[ 2.88 -0.62 -0.20  0.49 -0.14 -0.40 -0.32 -2.09 -0.07 -0.21 -1.10 -0.36
  0.44 -2.14 -1.00 -0.16 -0.40 -0.55 -0.45  0.82 -2.76  0.47 -0.92  0.21] | Tanup > (73)
[ 1.38 -2.61  0.71  0.31  0.03  0.54  0.91 -1.07 -5.40 -1.49 -0.49  0.28
 -0.10  0.77 -0.06 -0.45  0.92  0.70  0.24  0.98  1.24  0.62  0.38  0.48] | tuso > (67)
[ 1.95 -1.57  1.08  1.31  1.95  0.31  1.26 -3.31  0.03 -0.57 -0.37  0.29
 -0.08  1.18  0.71 -0.01  1.44  0.93 -0.06  0.58  2.16  0.64  1.42  0.66] | miseb > (72)
[ 1.76 -3.72  0.19  0.82  1.84 -0.06  1.24 -1.55  0.38 -0.14 -1.30  0.15
 -0.03 -1.34 -2.62 -0.94  2.71 -0.31 -0.18 -1.14  1.84  1.73 -1.92  0.26] | dibuz > (75)
[ 1.67 -0.41  0.61  0.10 -0.33  0.66  0.96 -1.69 -0.46 -0.46 -0.86  1.31
  0.47  1.09 -1.50  0.01  3.04 -0.33 -0.65 -2.72  4.15  0.49  1.25 -0.42] | dibuz > (65)
[ 1.24 -2.09 -0.22  0.95  3.07  0.16  0.52 -3.45  0.57 -0.79 -0.16 -0.71
 -0.37  1.39  0.19  0.45  1.49  0.50 -0.25  0.98  0.60  0.46  1.44  0.22] | miseb > (72)
[ 2.73 -1.91 -0.27  0.38  2.51 -0.12  0.35 -3.44  0.57 -0.41 -1.99 -1.56
  0.13  0.53 -1.02 -0.01  1.70 -0.02  0.25  0.55  1.84  0.58  1.18  1.52] | miseb > (72)
[ 0.92 -0.36  0.50  1.32  0.70  0.26  1.68 -1.92  0.69 -0.19 -0.40  1.64
  0.28 -0.11 -0.86 -0.41  3.36 -0.26  0.28 -2.67  3.83 -1.07  1.03 -1.26] | dibuz > (65)
[ 2.58  0.37  1.21  0.52 -0.79  0.42 -0.08 -1.92  0.83 -2.13 -2.13  0.22
 -0.08 -2.53  0.63  0.22 -1.56  0.06 -0.10 -0.41 -1.08  2.00 -1.50  1.26] | Tanup > (69)
[ 1.88 -3.64  0.57  1.18 -1.67  0.56  2.25 -0.90  0.31 -1.14 -1.81 -0.80
  0.60  1.06 -2.24 -1.08  2.32  0.53 -0.51 -1.12  3.96  1.65 -0.32  1.04] | dibuz > (75)
[ 1.46  0.10  0.91  0.40  2.24 -0.24  0.34 -3.22 -0.27 -0.28  0.15  0.52
 -0.38 -0.72  0.52 -0.42  0.39  0.69  0.32  0.33 -0.10 -0.51  0.52 -0.80] | miseb > (79)
[ 2.01  0.18  1.75  0.41  0.07  1.06  0.08 -0.42  0.32 -0.15 -0.32  0.31
  0.11  1.94  0.41 -0.38  1.61 -0.06 -0.49 -0.24  5.95  2.46 -0.45  1.03] | tuso > (67)
[ 2.59 -1.49 -0.80 -0.34 -1.67  0.81  1.45 -2.84  0.60 -2.11 -1.33 -0.19
  0.28  0.35 -3.66 -0.32  1.12 -0.37 -0.54 -2.22  3.29  1.09 -0.16  1.51] | dibuz > (75)
[ 0.96 -2.18  0.62  0.62  0.36  0.26  2.25  1.45  0.69  0.44  0.06  0.36
  0.75  0.65 -0.34  0.56  2.25  0.75 -0.12  0.99  1.14  1.29  0.18  0.86] | tuso > (67)
[ 1.89 -1.55  0.94  1.21  0.91  2.53  3.16 -2.20 -0.19 -0.76 -1.03  0.45
  0.16 -0.10 -1.50  0.82  2.89  0.12 -0.51 -1.31  4.75  0.84 -0.07  0.34] | dibuz > (65)
[ 2.13 -2.14  0.74  0.86  0.04  0.73  1.27 -0.38  0.51 -1.40 -1.11  0.28
 -0.10  0.35 -1.38 -0.35  2.05 -0.21 -0.55 -1.21  4.81  1.58 -1.30 -0.22] | dibuz > (75)
[ 3.09 -1.62 -0.64  0.09 -1.29  0.46  0.38 -0.85  0.95 -2.85 -1.55  0.99
 -0.32 -0.93 -1.34  1.58  0.04 -0.48  0.11 -1.03  1.25  0.63 -0.89  0.39] | Tanup > (69)
[ 2.58  0.00  0.18  0.12 -0.04  0.11  7.04 -3.02  0.62 -2.66 -1.33 -0.04
 -0.96 -1.29  0.30  0.73 -2.13  0.23  0.96  0.04 -0.64 -1.99 -0.23 -0.20] | Tanup > (69)
[ 0.94 -2.53  0.65  0.94 -1.16  1.06  1.22 -1.24  0.12 -1.49  0.93  1.56
  0.15  0.60 -1.28 -1.12  2.67  0.06 -0.47 -1.26  4.90 -0.40 -0.65  0.09] | dibuz > (75)
[ 2.32 -2.79  0.37  1.05 -0.26  0.00  0.82 -2.90  0.99 -0.99 -0.17  0.63
  0.08 -0.87 -0.30 -1.64  1.48 -0.17 -0.47  0.30  1.28  0.95  0.02  0.78] | miseb > (72)
[ 2.69 -2.66 -0.78  0.60  0.35 -0.26  1.57 -1.26 -0.13 -1.55 -1.13 -0.19
 -0.44 -3.06 -1.16 -0.18  0.35  0.25 -0.01  1.30 -3.91  0.25 -1.45  1.72] | Tanup > (73)
[ 1.85 -3.67  0.48  0.51 -0.60  0.95  1.60 -1.63  0.42 -1.35 -0.48  0.68
 -0.18 -0.45  0.07 -0.31  1.03  0.12 -0.87 -1.52  4.05  0.53  0.16  0.22] | dibuz > (75)
[ 1.79 -4.05  0.56  0.70 -0.20  0.98  2.30 -0.40  1.23 -2.48 -1.30  0.49
  1.47  0.60 -1.88  0.26  2.99  0.80 -0.46 -1.71  2.30  1.39 -0.04  1.14] | dibuz > (75)
[ 2.23 -1.13  0.45  0.62  1.54  0.21  0.31 -2.59 -0.06 -1.14 -1.19 -0.51
  0.32  0.50 -0.24 -0.44  1.37  0.53  0.14 -0.30  2.19 -0.21  1.02  1.98] | miseb > (72)
[ 0.82 -0.90  1.57  1.15  0.54  0.74  1.89 -1.44  0.32 -0.60  0.21  1.06
  0.09  1.66 -1.02 -0.63  2.32  0.61 -0.68 -0.30  5.01  1.35  0.20  0.49] | tuso > (67)
[ 0.60  0.09 -0.81  1.05  1.60  0.14  0.23 -1.27  0.47 -1.56 -1.31 -0.27
  0.04  0.28 -0.15  0.31  0.53  0.41  0.08 -0.83 -1.15  0.38  0.24  0.90] | miseb > (72)
[ 1.04 -0.79  1.38  0.93  0.08  0.07  1.33 -0.01  0.44  0.26 -0.04  0.08
  0.01  0.44 -0.03  0.08  0.55  0.23 -0.04  1.88  1.61  0.77 -0.40 -0.15] | tuso > (67)
[ 1.97 -1.86 -0.10  0.82  0.88  0.40  0.86 -2.25  0.26 -0.79 -0.52  0.16
 -0.51 -0.33  0.00 -0.56  0.38  0.34 -0.20  0.57  1.37 -1.17  0.08  0.06] | miseb > (72)
[ 2.19 -1.49 -0.48  0.51  1.75 -0.45  1.55 -4.28 -0.12 -0.83 -0.66 -0.69
 -0.39  1.13 -0.58 -0.45 -0.65  2.28 -0.21 -0.02  3.15  2.57  0.45  1.74] | miseb > (72)
[ 2.04 -0.50 -0.34 -0.63  1.56  0.06 -0.52 -1.09  0.45 -1.95 -2.24 -0.61
 -1.35 -0.74  0.43  0.60 -1.50  0.43 -0.20  0.88 -1.79 -0.35 -1.33  0.28] | Tanup > (73)
